Below is a small trained network, with its code and all its weights. Each question gives an input and a class and asks what happens when units are switched off, that is, made to give their printed mean instead of their output.

import numpy as np


def w(rows, s, z=0):
    codes = np.array(rows[::2]) - 128.0
    scale = np.full(codes.shape[1], s)
    scale[-1] = z or s
    return codes * scale


def norm(h):
    return h / np.sqrt((h * h).mean(-1, keepdims=True) + 1e-5)


def f(y):
    return y / 2 * (1 + np.tanh(0.7978845608 * (y + 0.044715 * y**3)))


def log_softmax(a):
    a = a - a.max(-1, keepdims=True)
    return a - np.log(np.exp(a).sum(-1, keepdims=True))


def net(x, mask):
    res = np.array(x, float).reshape(1, 7) / 4 @ E
    u = 0
    for l in range(2):
        y = f(norm(res) @ A[l][:, :-1].T + A[l][:, -1])
        res = res + np.where(mask[u : u + 7], y, B[l][:, -1]) @ B[l][:, :-1]
        u += 7
    return log_softmax(norm(res)[-1] @ U[:, :-1].T + U[:, -1])


A, B = {}, {}
E = w([
[134,134,137,136,130,136,122,126,133,131],'x0',
[128,108,127,125,126,109,135,125,134,131],'x1',
[123,105,113,114,126,114,136,123,131,117],'x2',
[105,93,139,162,1,113,23,171,108,80],'x3',
[224,190,109,45,115,92,140,209,200,102],'x4',
[141,189,57,184,136,72,91,70,140,142],'x5',
[122,134,118,136,136,140,132,135,124,102],'x6',
],0.012)
A[0] = w([
[35,81,176,140,200,147,147,100,120,169,50],'0.n0',
[189,119,148,9,92,166,177,244,165,95,100],'0.n1',
[69,59,150,161,66,164,35,77,62,122,78],'0.n2',
[71,111,141,154,217,178,170,28,74,119,127],'0.n3',
[118,51,255,69,109,195,181,162,139,102,247],'0.n4',
[189,119,72,129,8,132,58,245,176,89,2],'0.n5',
[74,72,210,126,20,163,147,220,52,97,46],'0.n6',
],0.0068,0.0067)
B[0] = w([
[134,192,129,101,135,94,62,158,101,37,162],'0.n0',
[104,183,158,125,92,192,225,66,176,189,210],'0.n1',
[201,87,70,153,104,193,154,142,204,138,217],'0.n2',
[121,125,197,18,99,53,96,95,92,153,205],'0.n3',
[66,127,160,117,189,188,109,213,134,140,254],'0.n4',
[75,171,212,84,166,1,36,117,15,47,180],'0.n5',
[91,55,103,150,193,136,70,148,137,112,201],'0.n6',
],0.0089,0.0098)
A[1] = w([
[101,63,95,227,104,155,100,134,115,125,76],'1.n0',
[217,146,67,121,139,123,152,146,165,135,3],'1.n1',
[175,158,109,113,97,63,124,75,126,125,142],'1.n2',
[85,107,172,82,140,155,71,183,115,133,120],'1.n3',
[117,104,129,180,138,137,153,36,91,142,111],'1.n4',
[168,129,118,175,3,84,99,130,119,94,82],'1.n5',
[131,80,123,119,179,149,135,106,45,154,108],'1.n6',
],0.013,0.0053)
B[1] = w([
[171,71,42,152,102,254,196,173,196,197,222],'1.n0',
[187,85,106,244,157,199,143,167,103,40,151],'1.n1',
[170,142,59,225,148,110,77,119,130,103,198],'1.n2',
[172,104,156,143,67,40,174,138,125,68,253],'1.n3',
[43,170,138,41,115,105,37,70,102,158,161],'1.n4',
[40,133,108,26,165,167,143,10,55,230,195],'1.n5',
[125,139,165,193,74,92,103,210,104,49,168],'1.n6',
],0.01,0.011)
U = w([
[100,121,251,75,104,67,138,192,91,58,254],'0',
[103,191,105,131,146,46,20,63,69,126,209],'1',
[139,173,161,76,156,207,226,146,204,184,29],'2',
[228,173,59,209,189,162,145,128,153,98,42],'3',
[131,23,104,194,90,195,116,205,168,112,69],'4',
[88,100,66,102,109,218,108,71,110,225,98],'5',
],0.015,0.0025)

Each question gives the input, the list of numbers given to net, and the class t.
The units are the neurons (one row each of A and B). Each row of codes is followed by its name. A weight is (code - 128) times the scale printed after its matrix; where a second scale follows, it is the last column's (A, B and U).
mask holds one flag per neuron, layer by layer. A switched-off neuron (its flag False) gives its mean, the last column of its row in B, instead of its output. The means were averaged over made-up inputs and are rounded, as every weight is.
A unit's drop is (log p(t) with every unit on - log p(t) with that unit switched off) / (log p(t) with every unit on - log p(t) with every unit switched off).
The circuit of an input: a set's keep is (log p(t) with only the set's units on - log p(t) with every unit switched off) / (log p(t) with every unit on - log p(t) with every unit switched off). Starting from the 12 units with the biggest drops (on a tie, the unit counted first), units are removed one at a time, each time the one whose removal leaves the highest keep (on an exact tie, the one counted first), for as long as the keep stays at least 0.8.
units of the circuit, in order: the units of the circuit, biggest drop first
top k neurons: the k neurons with the biggest drops, biggest first
k most important neurons of layer l: the k neurons of layer l with the biggest drops, biggest first
drop of u: that unit's drop, to one decimal
input [-4,4,-6,-1,-6,1,6], class 1: top 3 neurons -> 0.n3; 0.n4; 0.n6
input [-3,4,3,4,-5,1,0], class 5: units of the circuit, in order -> 0.n4; 1.n5
input [-1,3,-3,7,1,5,4], class 1: units of the circuit, in order -> 0.n5
input [5,4,-1,8,1,1,-8], class 1: units of the circuit, in order -> 0.n5; 1.n5
input [3,-8,2,1,0,2,0], class 5: units of the circuit, in order -> 0.n4; 1.n5
input [-2,1,-2,1,8,6,-6], class 1: top 3 neurons -> 0.n5; 0.n2; 1.n0
input [-8,7,3,-7,3,1,-4], class 3: units of the circuit, in order -> 0.n4; 1.n1
input [0,-3,-1,-5,8,2,-7], class 3: top 2 neurons -> 1.n1; 0.n4
input [4,-5,-6,1,5,3,5], class 1: top 2 neurons -> 0.n5; 0.n4
input [1,-2,-8,0,-8,-8,-4], class 0: 2 most important neurons of layer 0 -> 0.n3; 0.n0
input [-4,-3,7,-2,7,1,-5], class 3: top 2 neurons -> 0.n4; 1.n1
input [-1,-1,0,-2,2,1,-6], class 3: drop of 0.n4 -> 0.8
input [-4,0,-3,-7,2,2,3], class 3: drop of 0.n4 -> 0.8
input [7,6,7,5,-1,6,0], class 5: units of the circuit, in order -> 1.n5
input [4,-6,-1,6,-7,3,-1], class 5: drop of 0.n4 -> 0.2
